Below are the code and all the weights of a small trained network. Each question names an input and a target symbol and asks about switching units off, where a switched-off unit gives its printed mean instead of its output.

import numpy as np


def w(rows, s, z=0):
    codes = np.array(rows[::2]) - 128.0
    scale = np.full(codes.shape[1], s)
    scale[-1] = z or s
    return codes * scale


def norm(h):
    return h / np.sqrt((h * h).mean(-1, keepdims=True) + 1e-5)


def softmax(a):
    e = np.exp(a - a.max(-1, keepdims=True))
    return e / e.sum(-1, keepdims=True)


def log_softmax(a):
    a = a - a.max(-1, keepdims=True)
    return a - np.log(np.exp(a).sum(-1, keepdims=True))


def net(x, mask):
    ids = ['ΓΔΛΞΦαβεζμπστψω'.index(c) for c in x.split()]
    T = len(ids)
    res = E[ids] + P[:T]
    u = 0
    for l in range(2):
        r = norm(res)
        for j in range(3):
            rows = slice(2 * j, 2 * j + 2)
            q, k, v = (r @ M[l][rows].T for M in (Q, K, V))
            z = softmax(np.where(np.tri(T) > 0, q @ k.T / 2**0.5, -1e9)) @ v
            o = O[l][rows]
            res = res + np.where(mask[u + j], z, o[:, -1]) @ o[:, :-1]
        u += 3
    return log_softmax(norm(res)[-1] @ U[:, :-1].T + U[:, -1])


Q, K, V, O = {}, {}, {}, {}
E = w([
[179,129,121,124],'Γ',
[102,124,116,141],'Δ',
[112,130,110,111],'Λ',
[184,131,119,123],'Ξ',
[93,136,252,84],'Φ',
[103,126,113,131],'α',
[102,125,111,129],'β',
[189,127,123,141],'ε',
[104,126,113,129],'ζ',
[181,131,121,127],'μ',
[104,126,113,130],'π',
[103,126,112,130],'σ',
[102,125,111,130],'τ',
[181,130,121,125],'ψ',
[110,119,123,150],'ω',
],0.033)
P = w([
[89,109,149,115],'0',
[120,50,148,95],'1',
[122,247,147,151],'2',
[134,42,131,99],'3',
[128,213,125,146],'4',
[127,66,112,113],'5',
[122,179,109,143],'6',
[121,76,94,118],'7',
[123,181,94,150],'8',
[126,71,77,125],'9',
[123,183,71,157],'10',
[112,94,76,125],'11',
],0.013)
Q[0] = w([
[109,121,143,169],'0.h0',
[160,141,133,127],'0.h0',
[135,124,135,152],'0.h1',
[109,135,112,107],'0.h1',
[138,150,4,170],'0.h2',
[136,78,107,117],'0.h2',
],0.038)
K[0] = w([
[96,123,172,144],'0.h0',
[125,131,91,130],'0.h0',
[125,87,92,107],'0.h1',
[126,98,193,131],'0.h1',
[158,106,2,163],'0.h2',
[134,201,96,160],'0.h2',
],0.027)
V[0] = w([
[152,148,173,61],'0.h0',
[119,128,184,112],'0.h0',
[105,132,146,115],'0.h1',
[132,137,194,74],'0.h1',
[149,112,171,253],'0.h2',
[175,137,113,102],'0.h2',
],0.017)
O[0] = w([
[125,156,159,212,76],'0.h0',
[113,232,156,153,98],'0.h0',
[124,138,176,109,156],'0.h1',
[136,112,125,11,88],'0.h1',
[100,143,155,225,1],'0.h2',
[90,124,120,72,82],'0.h2',
],0.012,0.0041)
Q[1] = w([
[142,58,144,118],'1.h0',
[60,198,167,101],'1.h0',
[180,82,104,135],'1.h1',
[96,73,253,114],'1.h1',
[80,117,139,83],'1.h2',
[98,197,183,91],'1.h2',
],0.013)
K[1] = w([
[128,180,111,85],'1.h0',
[133,158,207,110],'1.h0',
[97,139,75,132],'1.h1',
[100,181,229,126],'1.h1',
[155,122,147,120],'1.h2',
[106,128,254,84],'1.h2',
],0.019)
V[1] = w([
[38,95,166,87],'1.h0',
[23,193,89,94],'1.h0',
[57,165,130,124],'1.h1',
[39,164,38,110],'1.h1',
[44,115,192,96],'1.h2',
[253,135,138,93],'1.h2',
],0.013)
O[1] = w([
[139,232,78,154,195],'1.h0',
[182,234,120,80,172],'1.h0',
[98,214,104,31,68],'1.h1',
[110,250,100,165,253],'1.h1',
[142,198,45,179,79],'1.h2',
[59,1,116,142,136],'1.h2',
],0.0075,0.0038)
U = w([
[107,105,126,110,141],'Γ',
[135,170,109,173,111],'Δ',
[156,113,112,4,47],'Λ',
[107,92,132,99,226],'Ξ',
[115,152,194,91,181],'Φ',
[132,147,96,118,53],'α',
[136,146,94,112,96],'β',
[94,97,137,156,252],'ε',
[132,140,97,115,38],'ζ',
[106,103,131,115,190],'μ',
[133,149,94,117,83],'π',
[135,148,95,117,71],'σ',
[139,151,90,117,98],'τ',
[109,108,131,109,156],'ψ',
[112,146,141,218,129],'ω',
],0.018,0.0033)

Each question gives the input, a string of symbols that net reads in full, and the target symbol t.
The units are the heads (2 rows each of Q, K, V and O). Each row of codes is followed by its name. A weight is (code - 128) times the scale printed after its matrix; where a second scale follows, it is the last column's (O and U).
mask holds one flag per head, layer by layer. A switched-off head (its flag False) gives its mean, the last column of its rows in O, instead of its output. The means were averaged over made-up inputs and are rounded, as every weight is.
A unit's drop is (log p(t) with every unit on - log p(t) with that unit switched off) / (log p(t) with every unit on - log p(t) with every unit switched off).
The circuit of an input: a set's keep is (log p(t) with only the set's units on - log p(t) with every unit switched off) / (log p(t) with every unit on - log p(t) with every unit switched off). Starting from all 6 units, units are removed one at a time, each time the one whose removal leaves the highest keep (on an exact tie, the one counted first), for as long as the keep stays at least 0.8.
circuit, biggest first: the units of the circuit, biggest drop first
most important unit: the unit with the biggest drop
which heads matter: for each layer, one digit per head in row order, 1 if its drop is at least 0.15 and else 0, layers parted by /
drop when u is switched off: that unit's drop, to one decimal
input Δ Ξ Λ Δ Ξ Λ Δ τ ε σ, target ε: most important unit	0.h2
input Γ Λ ε, target Λ: which heads matter	011 / 000
input τ τ ζ Λ Λ ψ τ τ π Δ Λ ε, target Λ: which heads matter	101 / 101
input ε Λ ζ ω Λ τ σ ω Δ, target ω: which heads matter	011 / 000
input Λ ε Δ Λ Δ, target Λ: which heads matter	001 / 000
input ε π ε ε ζ, target ε: which heads matter	000 / 000
input Λ Δ ω μ Λ τ ω ε Δ, target ε: circuit, biggest first	[0.h2 1.h0]
input Λ ω Δ τ σ μ Λ Λ ω, target Λ: which heads matter	001 / 000
input Λ ε σ, target ε: which heads matter	000 / 010
input β σ ω ω ψ ω ω Λ, target ω: which heads matter	001 / 000
input Λ Λ Δ τ, target Δ: circuit, biggest first	[0.h2 1.h2]
input β ω Λ Δ Λ Λ Ξ, target Λ: which heads matter	001 / 000
input Δ Δ Δ ψ π Δ ψ ε Δ, target ε: circuit, biggest first	[0.h2 1.h1]
input β ε ψ, target ε: which heads matter	001 / 100
input Λ ω ω σ α Λ ω Ξ, target ω: circuit, biggest first	[0.h2]
input π Λ ω ζ, target ω: drop when 1.h1 is switched off	0.0
input ω ω π ω Δ Λ ζ, target Λ: drop when 1.h2 is switched off	0.0
input ω π π Λ Λ Λ Δ τ Λ β, target Λ: drop when 0.h2 is switched off	1.1
